Here is a tiny trained network, its code and every weight. The questions are about switching its units off for an input and a target symbol, where a switched-off unit gives its printed mean instead of its output.

import numpy as np


def w(rows, s, z=0):
    codes = np.array(rows[::2]) - 128.0
    scale = np.full(codes.shape[1], s)
    scale[-1] = z or s
    return codes * scale


def norm(h):
    return h / np.sqrt((h * h).mean(-1, keepdims=True) + 1e-5)


def f(y):
    return np.maximum(y, 0)


def softmax(a):
    e = np.exp(a - a.max(-1, keepdims=True))
    return e / e.sum(-1, keepdims=True)


def log_softmax(a):
    a = a - a.max(-1, keepdims=True)
    return a - np.log(np.exp(a).sum(-1, keepdims=True))


def net(x, mask):
    ids = ['αθμξπτφω'.index(c) for c in x.split()]
    T = len(ids)
    res = E[ids] + P[:T]
    u = 0
    for l in range(2):
        r = norm(res)
        for j in range(2):
            rows = slice(2 * j, 2 * j + 2)
            q, k, v = (r @ M[l][rows].T for M in (Q, K, V))
            z = softmax(np.where(np.tri(T) > 0, q @ k.T / 2**0.5, -1e9)) @ v
            o = O[l][rows]
            res = res + np.where(mask[u + j], z, o[:, -1]) @ o[:, :-1]
        u += 2
        y = f(norm(res) @ A[l][:, :-1].T + A[l][:, -1])
        res = res + np.where(mask[u : u + 4], y, B[l][:, -1]) @ B[l][:, :-1]
        u += 4
    return log_softmax(norm(res)[-1] @ U[:, :-1].T + U[:, -1])


Q, K, V, O, A, B = {}, {}, {}, {}, {}, {}
E = w([
[115,101,145],'α',
[107,148,130],'θ',
[161,92,98],'μ',
[88,137,186],'ξ',
[133,145,115],'π',
[66,107,143],'τ',
[81,173,160],'φ',
[183,245,214],'ω',
],0.012)
P = w([
[244,131,18],'0',
[39,126,212],'1',
[48,60,231],'2',
[39,50,205],'3',
[44,166,174],'4',
[75,176,129],'5',
[131,2,181],'6',
[234,14,79],'7',
[99,40,211],'8',
[118,74,159],'9',
],0.0037)
Q[0] = w([
[77,107,231],'L0H0',
[173,139,110],'L0H0',
[79,127,121],'L0H1',
[185,254,119],'L0H1',
],0.007)
K[0] = w([
[206,101,77],'L0H0',
[47,111,80],'L0H0',
[49,254,149],'L0H1',
[89,79,146],'L0H1',
],0.0075)
V[0] = w([
[100,126,88],'L0H0',
[45,104,124],'L0H0',
[68,67,52],'L0H1',
[30,3,194],'L0H1',
],0.0064)
O[0] = w([
[42,73,80,139],'L0H0',
[95,68,254,180],'L0H0',
[86,91,156,147],'L0H1',
[173,29,109,252],'L0H1',
],0.0078,0.0033)
A[0] = w([
[64,184,91,164],'L0N0',
[134,2,80,146],'L0N1',
[121,184,155,253],'L0N2',
[115,216,134,56],'L0N3',
],0.0065,0.0048)
B[0] = w([
[163,83,179,162],'L0N0',
[1,170,244,255],'L0N1',
[107,1,182,211],'L0N2',
[94,157,103,137],'L0N3',
],0.0061,0.0054)
Q[1] = w([
[56,24,174],'L1H0',
[20,130,76],'L1H0',
[72,162,106],'L1H1',
[148,88,254],'L1H1',
],0.0091)
K[1] = w([
[214,120,138],'L1H0',
[122,117,184],'L1H0',
[166,113,183],'L1H1',
[156,250,43],'L1H1',
],0.013)
V[1] = w([
[201,133,194],'L1H0',
[66,105,134],'L1H0',
[73,197,72],'L1H1',
[3,190,217],'L1H1',
],0.013)
O[1] = w([
[208,162,171,155],'L1H0',
[103,55,75,184],'L1H0',
[47,254,57,147],'L1H1',
[163,112,46,255],'L1H1',
],0.009,0.0098)
A[1] = w([
[178,232,110,69],'L1N0',
[237,210,162,5],'L1N1',
[155,130,2,159],'L1N2',
[191,194,172,43],'L1N3',
],0.0088,0.0024)
B[1] = w([
[196,152,145,155],'L1N0',
[47,170,135,157],'L1N1',
[254,70,114,252],'L1N2',
[101,103,147,156],'L1N3',
],0.0096,0.0041)
U = w([
[140,136,26,2],'α',
[64,180,90,73],'θ',
[113,162,198,112],'μ',
[71,100,211,93],'ξ',
[151,107,114,139],'π',
[55,4,147,189],'τ',
[111,64,123,177],'φ',
[243,161,229,164],'ω',
],0.012,0.0061)

Each question gives the input, a string of symbols that net reads in full, and the target symbol t.
The units are the heads (2 rows each of Q, K, V and O) and the neurons (one row each of A and B). Each row of codes is followed by its name. A weight is (code - 128) times the scale printed after its matrix; where a second scale follows, it is the last column's (O, A, B and U).
mask holds one flag per unit, layer by layer, with each layer's heads first. A switched-off unit (its flag False) gives its mean, the last column of its rows in O or B, instead of its output. The means were averaged over made-up inputs and are rounded, as every weight is.
A unit's drop is (log p(t) with every unit on - log p(t) with that unit switched off) / (log p(t) with every unit on - log p(t) with every unit switched off).
The circuit of an input: a set's keep is (log p(t) with only the set's units on - log p(t) with every unit switched off) / (log p(t) with every unit on - log p(t) with every unit switched off). Starting from all 12 units, units are removed one at a time, each time the one whose removal leaves the highest keep (on an exact tie, the one counted first), for as long as the keep stays at least 0.8.
circuit, biggest first: the units of the circuit, biggest drop first
k most important neurons: the k neurons with the biggest drops, biggest first
k most important neurons of layer l: the k neurons of layer l with the biggest drops, biggest first
heads that matter: for each layer, one digit per head in row order, 1 if its drop is at least 0.15 and else 0, layers parted by /
input θ φ π τ μ ω α α, target α: 3 most important neurons => (L0N1, L0N2, L0N3)
input ξ ω τ, target ω: most important neuron => (L0N1)
input π τ τ ω μ, target θ: circuit, biggest first => (L0H1, L0N1, L1H1)
input ξ τ τ ξ, target ω: heads that matter => 11 / 10
input μ τ τ θ τ τ θ π, target ξ: circuit, biggest first => (L0H0, L1H1, L0H1)
input μ τ φ τ τ π π τ τ ξ, target ξ: circuit, biggest first => (L0H0, L1H1, L0H1)
input π τ τ φ ω, target θ: circuit, biggest first => (L1H1, L0H1)
input π π α τ θ θ τ α, target θ: heads that matter => 11 / 01
input π τ μ, target θ: circuit, biggest first => (L0H0, L1H1, L0H1)
input τ ω τ ξ ξ ω τ θ, target ω: circuit, biggest first => (L1H0, L0N1)
input θ μ μ τ τ α φ, target α: circuit, biggest first => (L0H1, L1H1)
input μ θ α, target ξ: circuit, biggest first => (L0H0, L1H1, L0H1)
input π μ φ τ θ, target θ: circuit, biggest first => (L1H1, L0H0, L0H1)
input ξ π θ ξ τ ξ μ θ ω π, target ω: most important neuron of layer 0 => (L0N1)
input π μ τ ξ α ξ ω ξ θ, target θ: circuit, biggest first => (L0H0, L0H1, L1H1)
input π α π φ π, target θ: circuit, biggest first => (L1H1, L0H1, L0N1)
input μ ξ θ θ μ π π θ, target ξ: heads that matter => 10 / 01
input π τ π φ ω, target θ: heads that matter => 11 / 01
input ξ μ ω π τ π, target ω: heads that matter => 10 / 11
input θ τ θ θ π, target α: heads that matter => 11 / 01
input τ τ ω τ μ φ θ ω ξ α, target ω: circuit, biggest first => (L1H0)
input θ α α ω τ θ τ, target α: 2 most important neurons => (L0N1, L0N2)
input ω ξ φ, target μ: heads that matter => 11 / 10
input μ π ξ, target ξ: circuit, biggest first => (L1H1, L0H0, L0H1)
input ω μ μ θ π, target μ: 3 most important neurons => (L0N1, L1N2, L1N1)
input π π θ ω ω ω φ θ, target ω: circuit, biggest first => (L1H0, L0H1)
input τ θ ξ μ π θ ω ω ω ξ, target ω: circuit, biggest first => (L1H0)
input π π π, target θ: 2 most important neurons of layer 0 => (L0N1, L0N0)
input π ω θ π τ, target θ: 3 most important neurons => (L0N1, L0N0, L0N2)
input ω τ τ φ θ ω θ, target μ: 2 most important neurons => (L1N1, L1N2)
